Below is a small trained network, with its code and all its weights. Each question gives an input and a target symbol and asks what happens when units are switched off, that is, made to give their printed mean instead of their output.

import numpy as np


def w(rows, s, z=0):
    codes = np.array(rows[::2]) - 128.0
    scale = np.full(codes.shape[1], s)
    scale[-1] = z or s
    return codes * scale


def norm(h):
    return h / np.sqrt((h * h).mean(-1, keepdims=True) + 1e-5)


def f(y):
    return y / 2 * (1 + np.tanh(0.7978845608 * (y + 0.044715 * y**3)))


def softmax(a):
    e = np.exp(a - a.max(-1, keepdims=True))
    return e / e.sum(-1, keepdims=True)


def log_softmax(a):
    a = a - a.max(-1, keepdims=True)
    return a - np.log(np.exp(a).sum(-1, keepdims=True))


def net(x, mask):
    ids = ['Λβγεηθτ'.index(c) for c in x.split()]
    T = len(ids)
    res = E[ids] + P[:T]
    r = norm(res)
    for j in range(3):
        rows = slice(2 * j, 2 * j + 2)
        q, k, v = (r @ M[0][rows].T for M in (Q, K, V))
        z = softmax(np.where(np.tri(T) > 0, q @ k.T / 2**0.5, -1e9)) @ v
        o = O[0][rows]
        res = res + np.where(mask[j], z, o[:, -1]) @ o[:, :-1]
    y = f(norm(res) @ A[0][:, :-1].T + A[0][:, -1])
    res = res + np.where(mask[3:27], y, B[0][:, -1]) @ B[0][:, :-1]
    return log_softmax(norm(res)[-1] @ U[:, :-1].T + U[:, -1])


Q, K, V, O, A, B = {}, {}, {}, {}, {}, {}
E = w([
[226,68,103,110],'Λ',
[227,180,76,86],'β',
[103,184,152,126],'γ',
[114,134,137,84],'ε',
[104,163,144,104],'η',
[110,152,140,88],'θ',
[231,114,154,251],'τ',
],0.02)
P = w([
[173,119,63,89],'0',
[152,104,214,83],'1',
[137,115,162,109],'2',
[139,115,151,112],'3',
[118,112,16,157],'4',
[101,152,79,130],'5',
[94,189,91,157],'6',
[147,209,139,123],'7',
[91,250,118,165],'8',
],0.014)
Q[0] = w([
[223,162,119,60],'head 0',
[114,85,162,108],'head 0',
[65,107,151,130],'head 1',
[164,148,251,76],'head 1',
[119,103,250,87],'head 2',
[179,170,167,86],'head 2',
],0.017)
K[0] = w([
[238,161,162,78],'head 0',
[89,122,124,90],'head 0',
[40,167,151,96],'head 1',
[75,119,43,161],'head 1',
[35,113,66,149],'head 2',
[128,102,8,166],'head 2',
],0.016)
V[0] = w([
[101,130,57,159],'head 0',
[164,111,203,182],'head 0',
[143,235,136,198],'head 1',
[243,130,111,165],'head 1',
[121,88,137,205],'head 2',
[108,247,119,118],'head 2',
],0.013)
O[0] = w([
[148,93,145,2,88],'head 0',
[114,187,40,132,150],'head 0',
[108,21,18,108,146],'head 1',
[166,115,68,23,254],'head 1',
[176,134,17,167,81],'head 2',
[71,41,126,193,130],'head 2',
],0.0092,0.0096)
A[0] = w([
[135,33,164,158,83],'neuron 0',
[202,125,157,180,162],'neuron 1',
[69,66,114,132,48],'neuron 2',
[143,115,170,129,171],'neuron 3',
[163,116,182,206,87],'neuron 4',
[153,150,108,137,91],'neuron 5',
[160,105,67,99,162],'neuron 6',
[24,107,112,53,1],'neuron 7',
[141,78,90,118,75],'neuron 8',
[164,24,134,105,51],'neuron 9',
[64,60,143,170,67],'neuron 10',
[114,160,158,100,95],'neuron 11',
[118,147,107,161,136],'neuron 12',
[43,179,152,55,76],'neuron 13',
[155,113,174,197,84],'neuron 14',
[101,154,100,139,132],'neuron 15',
[116,178,144,17,146],'neuron 16',
[5,128,155,132,194],'neuron 17',
[169,109,187,143,116],'neuron 18',
[91,48,101,111,66],'neuron 19',
[132,183,141,84,105],'neuron 20',
[144,152,75,126,148],'neuron 21',
[74,96,137,173,32],'neuron 22',
[11,93,111,128,195],'neuron 23',
],0.02,0.009)
B[0] = w([
[202,164,141,194,148],'neuron 0',
[69,134,96,141,181],'neuron 1',
[180,128,52,128,132],'neuron 2',
[129,147,71,120,160],'neuron 3',
[218,139,59,88,150],'neuron 4',
[90,91,142,87,150],'neuron 5',
[86,151,175,170,254],'neuron 6',
[21,68,58,115,148],'neuron 7',
[172,182,163,141,152],'neuron 8',
[190,179,59,104,149],'neuron 9',
[226,142,148,94,151],'neuron 10',
[125,129,70,127,150],'neuron 11',
[125,130,173,109,146],'neuron 12',
[138,153,69,56,199],'neuron 13',
[213,145,70,102,143],'neuron 14',
[166,142,162,140,154],'neuron 15',
[95,119,109,194,244],'neuron 16',
[9,133,188,97,240],'neuron 17',
[168,149,100,138,154],'neuron 18',
[181,96,24,166,131],'neuron 19',
[185,107,89,177,174],'neuron 20',
[87,105,163,159,222],'neuron 21',
[227,69,114,88,138],'neuron 22',
[149,69,189,178,203],'neuron 23',
],0.013,0.011)
U = w([
[159,148,55,119,253],'Λ',
[78,53,54,114,97],'β',
[141,28,121,165,140],'γ',
[101,199,118,90,51],'ε',
[146,106,177,130,206],'η',
[114,162,150,107,98],'θ',
[99,115,139,253,57],'τ',
],0.015,0.0051)

Each question gives the input, a string of symbols that net reads in full, and the target symbol t.
The units are the heads (2 rows each of Q, K, V and O) and the neurons (one row each of A and B). Each row of codes is followed by its name. A weight is (code - 128) times the scale printed after its matrix; where a second scale follows, it is the last column's (O, A, B and U).
mask holds one flag per unit, heads first, then neurons. A switched-off unit (its flag False) gives its mean, the last column of its rows in O or B, instead of its output. The means were averaged over made-up inputs and are rounded, as every weight is.
A unit's drop is (log p(t) with every unit on - log p(t) with that unit switched off) / (log p(t) with every unit on - log p(t) with every unit switched off).
The circuit of an input: a set's keep is (log p(t) with only the set's units on - log p(t) with every unit switched off) / (log p(t) with every unit on - log p(t) with every unit switched off). Starting from the 12 units with the biggest drops (on a tie, the unit counted first), units are removed one at a time, each time the one whose removal leaves the highest keep (on an exact tie, the one counted first), for as long as the keep stays at least 0.8.
circuit, biggest first: the units of the circuit, biggest drop first
most important unit: the unit with the biggest drop
top k neurons: the k neurons with the biggest drops, biggest first
which heads matter: for each layer, one digit per head in row order, 1 if its drop is at least 0.15 and else 0, layers parted by /
input η τ γ β γ θ η, target β: circuit, biggest first : neuron 7
input τ γ τ Λ η, target γ: circuit, biggest first : neuron 23; head 1; head 2; neuron 22
input Λ ε τ η τ γ ε ε, target τ: which heads matter : 001
input ε τ β ε, target ε: circuit, biggest first : head 1; neuron 13; neuron 6
input θ ε γ τ γ, target ε: which heads matter : 010
input η τ η, target η: top 2 neurons : neuron 23; neuron 10
input γ ε η τ θ, target ε: circuit, biggest first : head 1; neuron 21; neuron 6; neuron 16
input τ γ η η γ τ η, target η: which heads matter : 011
input τ Λ θ Λ ε, target Λ: circuit, biggest first : head 2; neuron 17
input ε τ τ Λ γ ε ε β β, target τ: circuit, biggest first : neuron 16; neuron 13
input θ η Λ ε β Λ β ε, target β: circuit, biggest first : neuron 7; head 2
input θ τ τ β θ Λ, target Λ: top 3 neurons : neuron 9; neuron 17; neuron 23
input η γ η η η η τ γ, target η: which heads matter : 011
input β τ Λ, target Λ: most important unit : neuron 9
input Λ β β β β γ, target β: which heads matter : 000
input Λ β γ γ β β β γ, target β: circuit, biggest first : head 2; head 1; neuron 7
input Λ η τ τ τ τ τ θ, target τ: top 4 neurons : neuron 6; neuron 16; neuron 13; neuron 21
input γ τ θ Λ θ Λ, target τ: top 2 neurons : neuron 6; neuron 13
input γ Λ τ Λ τ ε η, target Λ: which heads matter : 101
input η τ η τ ε τ θ, target τ: which heads matter : 101
input β τ θ θ β η ε ε, target β: which heads matter : 000
input τ ε θ ε η, target ε: top 2 neurons : neuron 13; neuron 21
input η β θ θ, target η: which heads matter : 111
